In the rows, zero is written as 128.
Group, then class
[110 192 131 134 136 130 112 127 158 116 113 133 108 134 132 161  85 102
 134 120 121 141 113 111  95 130 137 127 126 122 159 107 116 106 163 139
 132 114 117 145 158 196 138 128 101 140 135 142 140 108 136 108  94 133] | j300.j988
[152 110 100 136 140 115 140  95 130 132 131 109 127 141 128 151 161 102
 137 142 131 123 130 136 100 124 140 230 112 103 129 145 122 143  76 133
 139 195 136 111  79 105 151 132 190  63 130  29 142 171 133 148 157 124] | J192.j325
[146 130  96 137 148 114 141  97 133 127 123 120 132 123 131 100 172  96
 128 145 135 136 126 142  80 121 144 143 111 101 148 114 130 156 115 126
 127 196 126 122  89 107 143 129 173  89 115  25 152 147 129 157 158 108] | J192.j424
[143  81 128 131 118 121 100 128 133 110 137 128 150 136 103 189 130 126
 132 144 121 116 121 128 121 104 135 242 101 131 110 186 127 132 105 129
 132 143 129 116  90 106 153 142 123  98  96  82 119 141 126 157 111 135] | J192.j325
[152  89 144 132 129 123  85 162 147 108 147 150 163 147  85 178 105 137
 142 116 121 108 110 139 104  93 125 165 103 132  97 212 150 116 152 158
 125 154 119 109 104 135 151 141 132  83  71 118 109 141 103 151  85 120] | J192.J984
[145 112 118 136 122 125 116 149 138 130 140 144 187 126 106 108 147 151
 133 116 137 127 131 131 105 113 143 164 122 148 118 177 140 127 139 135
 119 150 129  79 117 117 132 139 142  83  83  96 123 127 129 140 130 123] | J192.j424
[141  86 136 140 146 124 112 139 114 126 136 137 152 130 101 131 112 118
 141 142 145 120 128 136 117 109 125 152 124 133 127 186 143 133 134 137
 123 166 112 119  98 135 159 129 174  74  89 100 130 163 116 141 111 126] | J192.J984
[117 198 118 126 129 125 104 153 143 104 116 146 149 131 129 209  98 120
 136 111 118 145 118 112  84 132 129 120 133 117 141 128 120 109 184 140
 140 129 113 150 200 185 128 131 102 128 113 137 138  93 128 108 116 134] | j300.j988
[109 192 121 125 125 128 122 146 128 115 109 155 134 135 143  90  97 120
 122 100 109 137 100 118 121 143 137  64 136 117 153  86 118  98 166 137
 127 120 124 138 160 199 125 131  47 164 137 167 131  80 133 111 105 132] | j300.j245
[142  63 126 125 120 125 115 114 138 113 138 135 162 134 110 172 140 127
 145 135 127 118 120 128 123 123 136 207 120 121 121 174 126 112 112 140
 123 150 129 118  84 128 144 133 119  75 106  93 117 137 123 144 119 127] | J192.j325
[116 251 102 136 122 124 121 136 126 108 111 136  97 130 154 145 112 105
 122 105  99 148 100 110  73 131 127  52 137 109 146  85 128 120 173 143
 141 143 124 138 195 181 133 123  94 169 124  97 143  80 143 104 119 128] | j300.j245
[113 231 121 136 142 128 113 131 125 116 112 127 119 129 142 180  94  98
 133 135 132 148 123 111  83 151 127 109 131 117 159 111 120 126 169 137
 149 130 118 150 190 174 129 122 128 141 141 119 157 121 135 104 110 127] | j300.j988
[111 230 115 142 132 134 118 118 121 130 109 133 106 132 130  78  75 116
 109 120 103 151 109 129 120 113 139  26 119 129  77  86 125  97 164 134
  92 137 120 137 175 189 127 134  92 189 126 140 141 101 132 112 107 127] | j300.j530
[133  74 116 130 146 114 140  90 131 113 121 106 115 127 137 135 152  99
 158 138 138 141 132 143  94 139 147 159 117  88 147 141 133 156  90 130
 134 190 122 116  90 142 154 134 185  88 148  73 115 164 132 152 160 121] | J192.j424
[117 222 125 119 102 131 123 152 119 102 114 151 119 129 155 181 125 124
 110  95  97 141 111 112 101 140 129  96 126 112 140  82 106 114 179 147
 132 130 123 137 188 152 130 133  29 166 131 168 136  70 142 100 123 133] | j300.j245
[107 227 124 136 138 126 115 140 124 119 122 123 113 126 135 140  78 114
 139 109 108 147 119 117  69 135 132  88 131 118 150 102 132 115 180 145
 130 110 120 145 188 180 135 122  98 155 123 129 138 111 138 113  97 113] | j300.j988
[140  84 139 121 135 112 113 130 123 128 145 111 148 135 106 173 135 135
 139 135 135 122 129 136  95 114 148 205 119 134 114 193 151 140 102 130
 127 155 129 114 115 127 153 143 167  71 115 100 118 167 121 153 110 129] | J192.J984
[140 130 121 119 126 125 118 139 123 141 143 137 161 132 107  91 142 133
 127 121 123 128 111 131 108 100 130 107 131 152 114 176 145 115 138 127
 117 152 133 121 118 129 140 137 116 107  89 103 118 133 121 149 105 121] | J192.j424
[143 104 143 134 120 124  99 168 118 125 146 141 177 141 101 204 122 140
 133 135 127 109 113 129  87  82 130 252 103 151  98 218 140 119 151 145
 125 158 129 115 132 127 160 141 132  71  56 106 124 141 124 138  89 132] | J192.J984
[148  55 124 131 140 113 129 115 133 124 141 120 144 127 118 163 155 120
 142 145 132 131 119 137 108 109 142 237 102 107 129 163 120 130  98 136
 140 186 126 106  74 118 167 144 165  48 114  82 144 172 116 145 135 122] | J192.j325
